Below is a small trained network, with its code and all its weights. Each question gives an input and a class and asks what happens when units are switched off, that is, made to give their printed mean instead of their output.

import numpy as np


def w(rows, s, z=0):
    codes = np.array(rows[::2]) - 128.0
    scale = np.full(codes.shape[1], s)
    scale[-1] = z or s
    return codes * scale


def f(y):
    return np.maximum(y, 0)


def log_softmax(a):
    a = a - a.max(-1, keepdims=True)
    return a - np.log(np.exp(a).sum(-1, keepdims=True))


def net(x, mask):
    res = np.array(x, float).reshape(1, 2) / 4 @ E
    y = f(res @ A[0][:, :-1].T + A[0][:, -1])
    res = res + np.where(mask, y, B[0][:, -1]) @ B[0][:, :-1]
    return log_softmax(res[-1] @ U[:, :-1].T + U[:, -1])


A, B = {}, {}
E = w([
[27,32,98,213],'x0',
[40,231,244,107],'x1',
],0.011)
A[0] = w([
[176,164,203,169,220],'n1',
[106,92,123,133,93],'n2',
[160,187,145,79,91],'n3',
[159,186,157,30,161],'n4',
[109,103,113,195,85],'n5',
[168,91,110,108,118],'n6',
[207,91,49,104,216],'n7',
[57,120,150,168,114],'n8',
[190,46,8,137,41],'n9',
[162,152,59,29,143],'n10',
[169,149,146,141,94],'n11',
[137,194,106,95,207],'n12',
[104,146,182,79,194],'n13',
[151,58,72,59,69],'n14',
[168,149,193,60,112],'n15',
[75,193,221,108,173],'n16',
[96,121,113,161,248],'n17',
[135,114,143,125,119],'n18',
[80,129,104,196,113],'n19',
[101,66,168,148,76],'n20',
[79,95,172,205,80],'n21',
[28,179,182,103,89],'n22',
[186,128,101,202,100],'n23',
[190,192,134,128,118],'n24',
[78,106,89,191,164],'n25',
[225,144,144,93,83],'n26',
[123,130,121,119,121],'n27',
],0.014,0.012)
B[0] = w([
[95,112,86,148,211],'n1',
[42,127,128,81,142],'n2',
[73,120,120,102,183],'n3',
[60,94,94,131,228],'n4',
[58,129,130,58,155],'n5',
[31,79,214,202,157],'n6',
[127,90,112,188,224],'n7',
[107,113,117,111,172],'n8',
[77,85,178,129,206],'n9',
[79,78,67,106,187],'n10',
[94,122,131,78,143],'n11',
[115,118,75,134,204],'n12',
[107,103,106,172,209],'n13',
[20,58,221,140,164],'n14',
[101,107,106,96,193],'n15',
[94,98,148,193,250],'n16',
[197,103,2,142,199],'n17',
[106,128,141,106,128],'n18',
[96,116,87,91,165],'n19',
[38,77,145,57,148],'n20',
[52,81,139,61,168],'n21',
[29,89,185,162,207],'n22',
[38,91,187,157,156],'n23',
[102,64,103,92,181],'n24',
[99,88,51,108,187],'n25',
[80,142,121,69,179],'n26',
[108,143,134,121,128],'n27',
],0.0087,0.02)
U = w([
[110,95,147,126,135],'0',
[115,100,81,5,62],'1',
[137,111,59,131,255],'2',
[147,132,157,109,91],'3',
[137,135,127,103,84],'4',
[159,144,124,136,89],'5',
[148,138,167,114,103],'6',
[163,137,172,155,84],'7',
],0.019,0.0084)

Each question gives the input, the list of numbers given to net, and the class t.
The units are the neurons (one row each of A and B). Each row of codes is followed by its name. A weight is (code - 128) times the scale printed after its matrix; where a second scale follows, it is the last column's (A, B and U).
mask holds one flag per neuron, in row order. A switched-off neuron (its flag False) gives its mean, the last column of its row in B, instead of its output. The means were averaged over made-up inputs and are rounded, as every weight is.
A unit's drop is (log p(t) with every unit on - log p(t) with that unit switched off) / (log p(t) with every unit on - log p(t) with every unit switched off).
The circuit of an input: a set's keep is (log p(t) with only the set's units on - log p(t) with every unit switched off) / (log p(t) with every unit on - log p(t) with every unit switched off). Starting from the 12 units with the biggest drops (on a tie, the unit counted first), units are removed one at a time, each time the one whose removal leaves the highest keep (on an exact tie, the one counted first), for as long as the keep stays at least 0.8.
units of the circuit, in order: the units of the circuit, biggest drop first
k most important neurons: the k neurons with the biggest drops, biggest first
drop when u is switched off: that unit's drop, to one decimal
input [5,-6], class 0: units of the circuit, in order : [n9]
input [-8,8], class 0: 2 most important neurons : [n16; n22]
input [-3,-2], class 2: 2 most important neurons : [n21; n7]
input [-1,3], class 2: 3 most important neurons : [n9; n14; n6]
input [5,-5], class 0: 4 most important neurons : [n9; n7; n14; n6]
input [-4,-4], class 0: 2 most important neurons : [n7; n6]
input [0,3], class 2: 3 most important neurons : [n9; n14; n6]
input [4,-1], class 1: drop when n16 is switched off : 0.3
input [-1,-4], class 0: drop when n6 is switched off : 0.2
input [8,-6], class 1: drop when n25 is switched off : 0.2
